Levels:
[ 113 -137  -53   15  -53  -68   53   68  310  137 -239  -84 -158   51
  -96 -242 -148   54 -117  -92   37  -15  -63 -167  -29 -102   61  -32
   93  101  252  143  -82 -206  -29  -86   41  -71  -49  -35 -222   30
  -87 -249  157   11  -88]  3
[-148   86   41  309 -119  188  -24 -597 -309   55   39   64   38 -127
  250  213  415  194 -160  218   57   96  106  202  247  231   37  -32
  -13 -191 -279 -134 -132  129   69  -37  -98  271   21 -159  234   30
  -46  260 -174 -176   69]  21
[ -96  -80 -188  110   91  112   61  -29  238  120 -434 -202 -304  -79
 -149 -283  -53 -176 -107  159  187 -159 -198 -125  -38 -141 -107 -141
   80   52  215  -47  -68  134   33  -64 -223 -129  337  336 -104 -103
  -96  399 -111   14  -34]  9
[ -56 -123  215  231 -256   33   -1 -143  -73   73   -3  -91 -244  151
 -150  147 -264  190 -265    0   94   16   70  -13  116 -113 -165  -37
  -50 -295   58   73   11 -148  -33  -74    8  180  -61 -101  -73   -9
   98 -191   38 -187 -138]  24
[ 118    6 -200  -64   -6   87  -72  -94  143  116  -47  -87 -101  179
   20  -22   26  -17    6 -142 -128   88  -68    6    6   58   11 -128
   16   33  253  103 -135  -63  -55 -114   32  -65  -52  -68 -212   97
   84 -176   87  -64  -42]  5
[ 156 -108 -168  -45  226 -264  -48  266  413  -64 -248    9  -76    8
  -15 -258 -134  -73   40   75  124  -79  -97 -218  -26 -172  100   69
  219  183  137  211 -142 -121 -142  -22  -32  -74  -75   50 -222  -76
 -272 -100  301  132    8]  3
[  57  -60  -51  -61    2   69   83  151  230  211 -260  -36  -62   38
 -177 -257  -97   33  -55  -94  102 -147 -121  -71 -109 -106   42  -65
  112  112  285   76  -42 -189  -15  -44  -25 -122  140   14 -179  -57
 -136  -99   59  104 -128]  10
[ 168   99   24  -31 -108  112 -124 -201 -103   99  156  -14  -47  249
   99  249  132   88   -1 -245 -197   96  -26  214   40  133  -14  -75
 -112  -65   74  121  -80 -133  -32  -52  194   97 -179 -238 -222  166
  150 -253   60 -180 -167]  15
[  32   19   86  178 -127   -8 -257 -296   42   21  -88   84 -231  287
 -169  177 -175  103 -114    1  -25  197  -39  185  -39 -110   -6   96
   67 -141   -6  -16   29 -159 -270   15   62  107 -174 -129 -105 -138
  246 -197   43 -294 -156]  21
[-208  -63  -89  332  120 -126  -77 -193  141 -109  -28  -39 -188 -192
   81   60  134 -180 -206  508  222   79  -55  -71  115  -54 -132  -39
   31  -71 -111  109   27  311  -75   41 -130   91  185  171   68  -46
 -124  402  152  -69  208]  20
[ -18  143 -112 -180  167  290   72  199  -49  175 -156   15   83  105
 -167  -66   90  -36  119  -21  148 -347 -144  112  -90  -48 -104 -131
  118   42  213  -44  -97  -52  -31   34 -194 -125  333  107  -85 -163
 -218  237  -80  211 -148]  9
[ -65   33  -69 -194  181  125  -57  388 -345  -86  408  188  378  252
  -54  226  -94  149  150   23   69   -3  117  167 -147   92  -89   35
  197 -338   54  164   49 -129 -146   53 -209  139  166 -240   34  -37
 -192 -378  342  343  145]  26
[-228    0   61  320 -202  112   24 -392   -2  140   40  133   90 -132
   19   43  127  175 -287  298  152  252  107   61   73  130   88  -12
   94 -108  -74  -42   92  -15  -90  -28  -17  111   99 -227  210  -39
   48 -123  118  -74  175]  22
[ 151  -65  -64   44  -51   34  -16 -128   73   75 -160 -271 -362  169
   29   25   -9  -30  -74 -168  -97  -67  -96  -63  100  -45 -146 -140
 -109  -35  171  119 -182  -30   60 -112   21   29 -107   92 -292  153
   22   26  -45 -166 -181]  3
[ -40 -100  132  164 -212   64   72  -86  211  247 -245 -112 -269   20
 -239 -137 -150   45 -275  -31  102  -25 -120  -32  -80 -138  -51  -79
  -29   12  223   62  100 -144   -5  -31   84  -43  121   22 -166  -13
   58  -93   15 -116 -170]  15
[  23  152 -134  230 -216  241  -79 -696   53  219 -169 -178 -202   84
  233   91  335   35 -108  -85 -198  318  -92  146   52  270   89 -139
  -93   81  -22  -81  -81   30  -14 -134  119   -1 -171 -115  -78  176
  318  -64 -114 -311   22]  10
[-149    3   71  190 -103   71   18  -96 -194   23  244  -53   75   82
  100  266   30  177 -120  122   84  130  103   37   30  124 -108  -41
    7 -271  -92  159   67  -35  -47  -10  -63  188  -32 -211   81   83
  -35 -264  220   53  187]  27
[-122  -33 -227  157  139   37   -9  -37  330   75 -346 -285 -407    0
 -132 -134  -22 -304 -105  247  151  -95 -261 -150  -68 -176 -233 -178
   18   88  212   71  -12  233  -71    1 -188 -176  257  405 -161  -79
  -45  430   -3  -24   42]  7
[-115 -148  132   18 -115   71  136  281 -182   66  292  -21  112   87
 -121  121 -237  209 -161   19  158  -72  146  -65   32  -17 -181  -89
   19 -351  169  226   67 -154   37  -54  -81  152  152 -193  -14   64
 -147 -361  267  181   52]  26
[ -14  -82  107  129 -205   46 -113 -159  -60   94   78   24 -132  256
 -170  150 -192  195 -183  -75  -52  213   41  109  -76  -36  -43   23
   25 -238  109   89   83 -209 -144  -17   42  129  -96 -217  -88   12
  170 -417  129 -155  -74]  23
[ -33  -79   87  -21  114   16  -42  205 -145  -20 -138  219   79   90
 -253  -78 -195  206    3   72  239 -213   26   99  -71 -187   21  157
  271 -208    4  -44  -57 -205 -109   65 -247  143  172  -47   51 -279
 -288    9    7  136 -146]  23
[ 284  162 -303 -354  240  174 -220  165 -203 -174  291   17   81  362
  177  261  -10 -163  324 -230 -198  -68   15  205  196  153 -139 -162
  -28 -171  182   78 -312   64  -53 -187    7   49    6  -62 -329  122
  133  -24  119  -20 -144]  11
[-121  -93  110  175  -51   97   17  -85 -247    9  -14  -69 -156   58
  -89  127  -58  130 -155  108  145 -111   35   53   73  -74 -194  -26
    7 -322  -32   11  -36   11   41   -4 -200  209  140   41   34  -44
 -125  144  -72  -39  -68]  24
[  51 -247  -89  113  -44 -163  188   40  360  144 -107 -277 -224 -216
  126 -219   87  -43 -237   44   79 -132  -53 -373  208  -52  -63 -227
 -112  112  281  339 -181   63  227 -139   50  -32   14   67 -198  237
 -289   72  140   21   44]  7
[-105   14 -127  164   28  -49   90  -57  433  194 -165  -95  -52 -129
   19 -148  178  -91 -153  247  157   31 -142 -190  -55  -21   20 -117
   76  268  145  197   41   20 -105   39   14 -180   64   27  -53   -7
 -172    8  245  104  182]  6
[  40  118 -339 -290   81  380  -45   86 -103  103  220    6  145  248
  -33   70   19 -114  136 -132 -130   21   -5  154   21  184 -108 -277
   17 -115  406    2 -126   51  -37 -172  -80 -121  298  -64 -173   83
  171 -108   88   89   -7]  8
[ 180  -48  -87  -21  -77  102 -281 -314 -267  -71  158   -6 -213  314
   64  266  -24   67   -3 -237 -269  173   46  259  159   92  -64  -58
 -106 -334   90    4 -214   18   11 -160   33  238 -124 -142 -201  151
  274  -81 -105 -353 -208]  19
[ -76 -111   52  260 -143    6  -86 -350   -8   97  -88  -59 -261   34
  -55   59   62   95 -247   71  -10  157  -49   75  -23  -24  -29   -7
  -31 -141   16   51   28    7  -15   12  -24  142   -5  -36  -21   42
   36    7  -38 -214  -30]  20
[ -13  -14 -239  -89   86  131  148  109   18   82  263 -176   66  -84
  210   59  257 -145  -40   70    8 -135    9 -131  229  166 -196 -348
 -136  -25  284  258 -175  213  183 -138  -36  -39  229   18 -132  266
 -188  153  167  146  133]  8
[ -69  217 -308  164   60  287  -89 -580  -84   57 -100 -169 -124   14
  312  158  468 -137   30  150  -84  127  -90  146  164  274  -56 -202
  -48   20  -87 -128 -202  308    5 -104 -128    9   52   92   31   89
  123  413 -179 -169  128]  6
[  83  296  134  233  -63  139 -240 -608 -173   42 -212   30 -199  195
  130  352  314   95   29  -11  -27  -24 -116  366  130   40    1   70
  -43   -8 -338 -175 -159  -28 -151   63   64  179 -267  -68  -29 -136
  130  315 -286 -380 -273]  17
[  71 -113 -267 -160  152   75   67  220   -3    7  139 -166  -19   -2
  119  -70   84 -135   19  -59  -55  -81  -36  -90   63  101 -129 -226
  -52  -81  302  230 -149  134  175 -139  -85   -6  236   71 -222  249
 -167   33  161  151   61]  11
[  36  -47 -304 -180  135  142   72  184   17   46  209 -127   57   10
  119  -17  121 -149   30   -9  -38  -86   -7  -85  132  131 -145 -289
  -56  -57  348  207 -176  162  135 -155  -79  -59  258   33 -180  214
 -125   60  163  154   91]  8
[  32   36   92  -45  187  -29 -105  270 -237 -149  -31  180  173  187
  -66  121 -204  225  173   37  248 -253   65  104   12 -126   -8  189
  268 -261 -178   13 -132 -212 -156   46 -236  219  -33 -118   43 -273
 -295  -57   84  175  -92]  27
[  34   64 -143  -96  103  123 -145  -19 -164  -67  262  166  153  107
   73  172   81  -21   54   48  -26   54   61  203  108  129  -22  -67
   41 -180   75   39 -107   68  -62  -69  -28  110  146 -148  -58   29
   31   -6  131  -10   -1]  18
[  60  103   94    6   95   19 -231   73 -197 -109 -144   65  -40  363
 -110  235 -259  196  193  -85  143 -189  -36  196  -37 -163  -36  169
  188 -267 -176  -37 -123 -201 -227   43 -183  201 -163  -92  -23 -298
  -49  -41  -56  -41 -187]  30
[ -60   41  -80  261  -98   80   22 -373  186  161 -175 -299 -326  -19
  126   41  234 -121 -186   85  -26  117 -170  -40    9   78 -111 -174
 -134   97   40  102   12  132   22  -39   54  -45  -13  113 -141  161
   90  133   14 -165   54]  11
[ 295  101 -259 -351  256  147 -137  199 -296 -180  249  -23   60  342
  185  233   46  -76  307 -252 -194 -158   42  152  193  131 -158 -127
  -11 -198  140   89 -362   16   18 -153  -75  112  -22  -36 -307  158
  -47   -7   77   48 -171]  2
[-156  -91    5  150  125  -40   71   38 -171  -79   71  121  188 -193
  116   -7  138  157  -84  319  264  -86  119  -36  108   45   17   61
  179 -195 -168   77  -73   45   42   25 -246  219  169  -79  204  -54
 -416  123  139  208  186]  24
[ -86   53  176  175  -22   53  -59  -74 -156   46 -257   98   45  134
 -114   51 -111  324   10   41  239  -99   -9  134 -114  -95   88  208
  254 -178 -240  -86   -1 -265 -164   80 -200  179  -80 -145  146 -288
 -169 -105  -50   54  -59]  28
[ -61 -234   97   42 -116  -49   18  216  145  117   93  -20 -182  100
 -336  -28 -319   19 -276   34  100  -24  -21  -78  -67 -217 -179  -94
  -22 -180  371  240  124 -106  -45    0   23   13  202  -21 -187    4
  -25 -212  224  -16 -101]  20
[  62  167  -16   86    8  257 -203 -443 -347  -14 -108  -33 -214  194
   86  277  212   16   53  -67  -77  -74  -71  354  151   76 -111  -45
  -73 -211 -149 -196 -212  113    9  -45  -95  201   14   55  -60  -40
  132  413 -348 -305 -263]  17
[  19   -4   21   64   73   17 -172 -100 -161  -62   24    3 -189  177
  -59  221   20    0  -27   43   14  -78  -57  166   55  -93 -163   -3
  -18 -212  -10   54  -98   50  -65   43  -95  167   28   42  -99  -51
  -49  209  -56 -147 -155]  20
[ -58  143 -270  -11  188  243   -4 -100  -89    8   -4 -158  -61   19
  157  101  282 -217   77  138   25  -94 -114   78   84  137 -186 -220
  -31  -32   64    2 -136  275   42  -60 -172  -32  263  192  -79   69
  -57  406  -32   46   71]  10
[ 132   35  -55   71 -102  120  -77 -284   15  143 -113 -313 -396  242
   60  149  121  -53  -59 -239 -205   39 -179   79   -9   39 -160 -165
 -196  -16  141  119  -95    1   44  -67   92   15 -148   62 -312  210
  163    3  -90 -248 -179]  11
[-201   55  125  297   19   60  -41 -180 -107  -34 -144   12 -150    3
  -94  159  -17   31 -138  354  297 -126  -20   74   97 -132 -180   32
   92 -193 -196  -84    5   71 -133   73 -205  150  136  115  118 -237
 -107  352  -48  -67  -27]  23
[ 184  -90   -3 -178   19   64 -135  165 -489 -151  401  -39   46  387
  110  355 -172  237  133 -331 -171  -29  165  147  131   97 -159  -28
  -49 -518   60  199 -220 -136   71 -141  -82  338 -164 -262 -169  194
  -28 -366   98   -6 -112]  27
[ -93 -198  139   -1   25  -73   72  406  -13   55   63   76   46   88
 -304  -51 -285  173 -138   70  227 -145   20  -71 -167 -213 -106   58
  160 -207  183  228  116 -234  -77   91 -146   80  176  -79  -42 -105
 -316 -278  271  245  -17]  24
[-117 -130  107   70   31   -7   54  158  -23   87  -20   38  -73  -25
 -224  -25  -43   64 -176  144  208 -202  -50   -1  -58 -175 -134  -22
   54 -139  137  135   45  -39    3  100 -139   77  261   48  -21  -91
 -288  129   58   95  -79]  20
[  89 -128  -35  198   31 -212  -19  -86  415   76 -508 -164 -369   11
  -67 -275  -67   -3 -132   33   74   25 -194 -183 -148 -193   85  102
  143  209   37  122  -32 -158 -109   28  -16  -51 -167  132 -205  -40
 -156  -69  108  -53  -58]  2
[  13  103   86  160 -134   57 -215 -261 -139  -11   -2   12  -44  324
   32  300 -143  246   32  -86   -5  167   33  187   -7   39   35   99
   90 -243 -176   -1  -26 -196 -222  -33   -4  196 -300 -275   10  -99
  203 -339   48 -180  -24]  29

Stage of each row:
[-283    0 -419  -82   20 -302  212 -152 -239  231  -90  403  178 -130
  123 -112  -84 -185 -100 -252 -487   42 -544  -42  -69 -374  292 -405
  268 -101  181  341 -196 -152 -204  185   68   43 -204  422  -98  -56
  224 -310  100 -127   77]  3
[  -2  115 -376 -221  -75 -270  332  -80 -172  291   38  437  314 -298
   99   11  -72 -208 -207    1 -446  109 -459   78  -78 -422  318 -398
  287 -120  246  169  -74 -143 -247  170  -37  141 -238  140 -174 -188
  165 -192  211    5  -26]  17
[ 183  341  443 -160  256  297  101 -108  174 -356  -38   67   64 -220
  -86  865  209  -69 -441  235   90  240   88  200  279  -98  255    7
  114 -106  267 -470  253  114  102 -225   58   85 -139 -164  -27  342
 -167  191 -100  409  -62]  21
[ 210  139  348 -333 -116 -316  245 -161  204  -91   22  344  371   -7
  110  503   26 -163 -265  347  132   20  197  328 -196 -564  335  -26
  184  128 -164 -336  265 -100 -116  382   -9 -117  241   88   43 -190
  204  -41 -234 -299 -114]  22
[ 236  -75  192  288   82  -26 -263  130  189 -338    9  135 -117  168
  126  411   45 -164  376  146   -6 -143  139  -14  -69 -419   30   63
  253  313 -483 -341 -178  133 -184  249  243 -148  195  155   46  195
  199  251 -198 -492   53]  9
[ -69   79 -418 -115  200  -95  292   15 -233   84  -71  101   51 -359
  -83  -26  275 -296 -166 -110 -401   84 -473  -79  182 -212  127 -347
  379  -66  203  246 -115 -127 -222  -24  153   69 -217  159 -170  -89
   36 -189  113   38   91]  9
[ 192  345  452 -223  279  273  152 -152  149 -361  -96   20  137 -238
 -145  865  256  -84 -502  233  121  269   98  244  301  -95  276   39
  124 -119  342 -499  309   87  131 -236   67   54 -106 -133  -65  332
 -179  153 -107  459  -26]  23
[  35   74   44 -322 -142 -346  -16  296  -68  125  296  233  -58   97
   98 -207   -5   18   21  -24 -220 -344  -23 -104 -312  -94   -9 -129
 -183 -186  -34  584  -34  116 -153  128  116  232   -9 -132 -150 -494
  -27   85  216 -384 -196]  13
[-103  172  175 -201  -22    0   28   61  176  -18  353  166 -301 -143
  421  138  110 -126 -230 -176  -20 -188  -74  -41   96  104 -111 -534
  -46 -302 -150  104   35 -101   72 -202 -195 -104   18 -145  237    2
  -93  -33 -107  192  -35]  9
[-214   39  101 -331  -88 -420  -40  148 -165   87  133  258  -11  233
  112 -256  -53   41  -64 -243 -236 -342  -98 -102 -320  -71   56  -93
 -299 -214   44  693  -13  106  -48  168  185  229   11  140 -116 -386
    9  -39  159 -397 -149]  2
[ 274  146 -237 -106 -324 -128 -266   24 -110  283  147  326  299   -5
  296  -90 -464   17  154 -213 -370 -148 -226   -4 -163 -264  404 -494
  122 -489  275   54 -190    6  -29   57 -409   79  -31    6 -320   44
  210   59  236  103   87]  15
[ 110  218  269  150  415  481 -261  166  125 -524   -5 -129 -354 -156
  -95  714  285 -123  -78   55   -5    9   -6 -160  458   17  108 -109
  253  -57  -78 -228  -43  216   -5 -314  213   66 -148 -167  -15  459
 -111  317 -208   84   -4]  8
[-169   44   25 -340 -137 -410  -81  184 -144  119  214  214  -62  196
  113 -296  -44   68   -9 -183 -223 -378  -61 -162 -305  -75   68 -153
 -217 -243  -43  735  -38   99  -92  173  110  237   32   60  -92 -460
    9  -41   94 -465 -181]  5
[ -12  -96 -333 -103 -129 -336 -279 -146 -190   83 -106   23  290  154
  -22 -245 -232  110  272 -366 -219 -193 -141  -84 -105 -183  267 -138
  156 -333  245  160 -218    3   16   77  -99  -89  180  366 -308   12
  167 -125   53  -60  235]  1
[-247  137 -150 -344   73  -36  -59   16  -97   33  233 -140 -242 -160
    2 -179  179  153 -197 -361 -141 -179 -157 -231  190  383  -76 -326
 -105 -573  322  512  -29   36  144 -429 -105  130 -112 -110  -45 -106
 -309 -109   72  388    9]  6
[ 105   65  139 -232  225  -44  -37  200  129 -411   99 -187 -176 -142
 -172  352  430 -193  -91  200  164 -243  149 -145  255 -163   49  -71
  335   81 -427   47   91   30 -183   35  250  -52  212 -136    6 -214
   41  109 -378 -472 -118]  9
[-151 -115  139 -142  248 -117   87   43  346 -414  325 -200 -430 -133
 -141  319  514  121    6  202  280 -126  261 -106  165  192 -489  284
    6  162 -334  -71   18  138  -40 -248  366  -66  104 -180  297 -163
 -351  104 -177   20 -130]  15
[ 193   81  560 -174  -42 -136  -91 -121  277 -262  106   41   76  249
   -5  458   52  245    1  191  274  -22  487  239 -222  -38  -46  412
 -257  -42  111 -357  189  221  190  -31   80  -39  223  -38   34   54
 -231  210  -21  156  -26]  23
[-325  -88 -236  132 -108 -188 -205 -264  -21  201   75  311  -47  198
  270 -113 -366  272  270 -444 -326  -17 -243  -74 -214  -16   67 -227
  -49 -370  348  165 -360   22  107 -142 -150 -126 -123  367   11  275
  -15 -180  166  313  229]  2
[ -59   -5 -202 -402 -230 -570  311 -112 -105  328  165  292  285  -22
   52 -290  -15   81  -88  -29 -230  -53 -109  128 -378 -183    1  -17
 -121 -160  281  338   24  -48  -91  171    5  130    1  134 -108 -484
  -74 -206  299   18  -53]  19
[-220 -103  156  -91  321  -62  -12   73  272 -458  229 -281 -522  -38
 -204  284  554  111   58  126  260 -167  264 -202  197  187 -401  230
   80  131 -352   97  -22  135  -49 -239  399 -120  127  -97  267 -131
 -308   54 -304 -146  -75]  8
[ -62  190  288  -77  216  191   85   81  265 -283  280  178 -333 -234
  156  601  222  -76 -282  141    7   20  -30  -15  218   37 -100 -168
   18  -32 -128 -136   56   99  -21 -250  132   89 -204 -251  226  149
 -186  179  -75  195 -178]  16
[-417 -212 -360  251   43 -102 -187 -335  202   21  141  134 -291   96
   36  144 -156  402  427 -135 -136   86  -71 -195  -50  -66   15  -93
  336 -173   79   38 -456   15  -50 -224  -50 -321 -110  282  207  254
  -59 -245 -178  153  209]  6
[-341  145  354  -17  307  166  -13   -1  186 -330  127  200 -408  -38
  166  553  163  -44 -275  -87  -29  -27  -95  -91  193   57  -21 -181
  -51  -66 -109   70    0   98   43 -225  224   26 -196    8  255  270
 -120   65 -181   61 -115]  2
[ 263  -38  209  125  -42 -136 -102   -8  259 -253   89  269   86   65
  186  484  -39 -120  198  250   47  -49  156  146 -120 -464   56   94
  181  297 -395 -511  -58   98 -147  286  132  -87  179  105   87  123
  172  222 -127 -302  -37]  17
[ 403  342  331 -517  -66 -177  160  246 -180  -54   58  131  349 -151
   76   85  193 -327 -470   43 -105 -185  -32  195  -43 -157  150  -97
 -245 -140  124   90  375   91    0  186   81  426   78 -163 -293 -310
  -31  238  250  -66 -211]  19
[  81 -113 -294  171  188  -40 -302   43 -102 -206 -136 -159  -25   98
 -391  114   87  159  459   26 -193  -37   -5 -228   41 -216  178  212
  394   -5  112  100 -316  220 -187  -16  297   11  -14  178 -301   75
   22   92  -22 -276  150]  8
[ 161  -58 -246  -20   78 -148 -113  -74  -49 -124  -80  -54  208  -10
 -374  183   38  200  259  147 -137   66   31  -36  -28 -231  181  304
  269  -23  272  -78 -161  206 -135    2  211  109  -33   96 -305  -11
  -51   97  113  -29   65]  18
[ 140   20  162  -25   -1 -143 -150  122  170 -235   91  186  -44   64
  153  352   38 -214  109  167   31 -243  103  -48  -30 -477  237 -220
  349  149 -553  -82  -46  -16 -234  320   87 -151  240   69   62  -84
  312   81 -373 -671  -72]  8
[ 175  167  141  -84  155  114  200 -371  141 -197 -112   -7  243 -271
   -8  587  202  -73 -290   46   87  338    7  318  258  -73   73   16
  163 -101  398 -734  168  -49  199 -247  -87 -149   12  106    8  441
 -183   -8   -8  776  216]  23
[-269  127 -147 -340   69  -54  -83   -6 -113   21  220 -151 -224 -142
   11 -203  163  160 -191 -402 -133 -186 -168 -229  198  407  -94 -304
 -144 -580  335  503  -33   49  174 -434  -99  145  -99  -74  -43  -77
 -313 -102   91  418   23]  5
[-126   25 -395   11   41 -213  228  -28 -203  234  -40  379   81 -154
  104  -70   -2 -221   -1 -116 -504   74 -484  -45  -92 -401  218 -381
  330  -23  138  298 -229 -121 -280  164   98   32 -235  295 -113  -80
  176 -221  142 -156   83]  8
[-274  116 -159 -291  110  -28  -48  -22 -107   -6  184 -132 -225 -169
    7 -142  186  120 -204 -380 -144 -141 -201 -215  228  363  -91 -294
  -99 -514  309  440  -38   39  149 -414  -60  135 -120  -40  -26  -29
 -293 -106   76  411   26]  5
[ -42  -54 -295 -335 -208 -536  220  -37 -109  281  202  220  203  -51
   55 -346    7   56   12  -73 -246 -122 -144   40 -301 -139  -69  -50
  -72 -148  182  348  -57  -25 -120  133   26  132   12  104 -113 -457
  -62 -155  295  -22  -40]  17
[ 300  119 -149 -422 -291 -400   29 -229 -164  243  -77  103  647   25
  -88 -102 -194  120  -42  -42 -126   -3   31  224 -242 -291  428  -38
   91 -403  552  -39   99  -37   53  146 -273   22  184  153 -414 -204
   64 -121  179  180  134]  22
[ 258  136 -202   21 -260  -66 -339   56 -163  242   47  278  211   86
  313 -117 -418  -54  239 -303 -396 -170 -235  -52 -151 -282  415 -536
  168 -453  219   97 -240   -3  -29   81 -362   -1   11  117 -317  139
  249   40  159   -6  180]  9
[ 185  113    1   63  199  217   21 -200  153 -285   -8  -66   44 -325
   11  548  202  -88 -116   26   24  224  -66  130  370  -14  -26  -35
  227  -54  176 -666   12   39  106 -290  -20  -55  -47    7   28  475
 -166  135  -11  638  153]  18
[ -93   -3 -219 -491 -246 -626  367 -173 -108  367  152  270  338  -28
    5 -315   -3  125 -139  -14 -198  -31  -85  153 -391 -178   47  -10
  -98 -210  359  378   62  -90  -75  158  -34   93   22  142 -118 -549
  -92 -285  268   50  -42]  20
[ -37  212  225 -310 -102  -46  104   23  216   20  437  254 -176 -215
  460  190   39  -77 -349 -102   -4 -144  -58   60   56  130 -138 -454
 -187 -325  -59  -15  122  -59  112 -209 -242   36  -30 -244  235  -38
 -158   36   33  370 -130]  16
[ -51  137 -283 -316 -115 -385  512 -239 -172  379  -32  508  451 -242
   84   21  -62 -150 -325   43 -417  234 -398  234 -219 -461  347 -282
  198 -115  432  135   32 -192 -188  219  -56  104 -224  235 -150 -241
  108 -312  245  121   -2]  20
[ 339   33 -320 -291 -254 -327 -139 -104 -156  151    7  -18  495  -57
  -68 -184 -159   75  132 -101 -146 -117  -30   66  -89 -214  286  -93
  167 -355  331  -63  -38   11   -4   86 -237   60  199   91 -397 -153
   79   -7  172  126  135]  18
[ -21   56 -399 -125  -46 -250  270  -13 -158  260   67  403  191 -254
  115  -47  -45 -202  -85  -40 -465   59 -460   16  -89 -373  202 -375
  271  -78  172  205 -155 -113 -263  141   23  111 -235  140 -152 -169
  147 -154  236  -38    3]  15
[ 298  -31  204  150  -28 -100 -165   57  246 -279   96  248   47   65
  188  478  -39 -144  232  235   32  -95  145  102  -92 -452   57   64
  192  286 -436 -484  -79  120 -164  280  146  -69  179   71   63  135
  195  273 -125 -347  -40]  16
[ -97   85 -391 -133  142 -127  260    0 -224  121  -41  152   58 -312
  -13  -56  201 -269 -171 -144 -398   52 -467  -80  141 -222  157 -403
  343 -116  176  282 -109 -140 -205    1   90   64 -197  174 -143  -99
   61 -206   90   10   77]  8
[ 307  234  250 -248   51  -58  -96  419 -216 -157   47   15   10  -28
  104  -38  238 -367 -173 -123 -179 -342  -84  -55   26  -83   33 -184
 -167  -89 -114  287  145  142  -55  138  199  341   86  -88 -253 -193
   13  287  155 -320 -124]  8
[ 237  -12 -343 -112 -187 -231 -385   29 -212   83  -22  -98  249   89
  -16 -306 -168   50  334 -295 -210 -277  -70 -145  -50 -161  276 -217
  206 -389  158  168 -196   46  -18   69 -192    2  228  172 -383  -60
  148   11   54 -120  202]  7
[ 244  -36  378   65  -40  -34 -385  123  316 -365  285  -53 -211  211
  135  314   34  188  308   80  216 -249  410   -1  -92   77 -285  286
 -219   14 -271 -338  -44  307  110  -89  110    2  240 -145   97  133
 -191  409   -9   13  -44]  16
[ -36  317  360 -628 -188 -223  393 -246  176  160  282  276  189 -204
  367  214   62  -44 -666  -52  114   16   45  327  -64   51   62 -392
 -234 -443  298  -79  398 -213  242 -140 -383  -68   82 -130  169 -167
 -187 -201    0  571  -75]  23
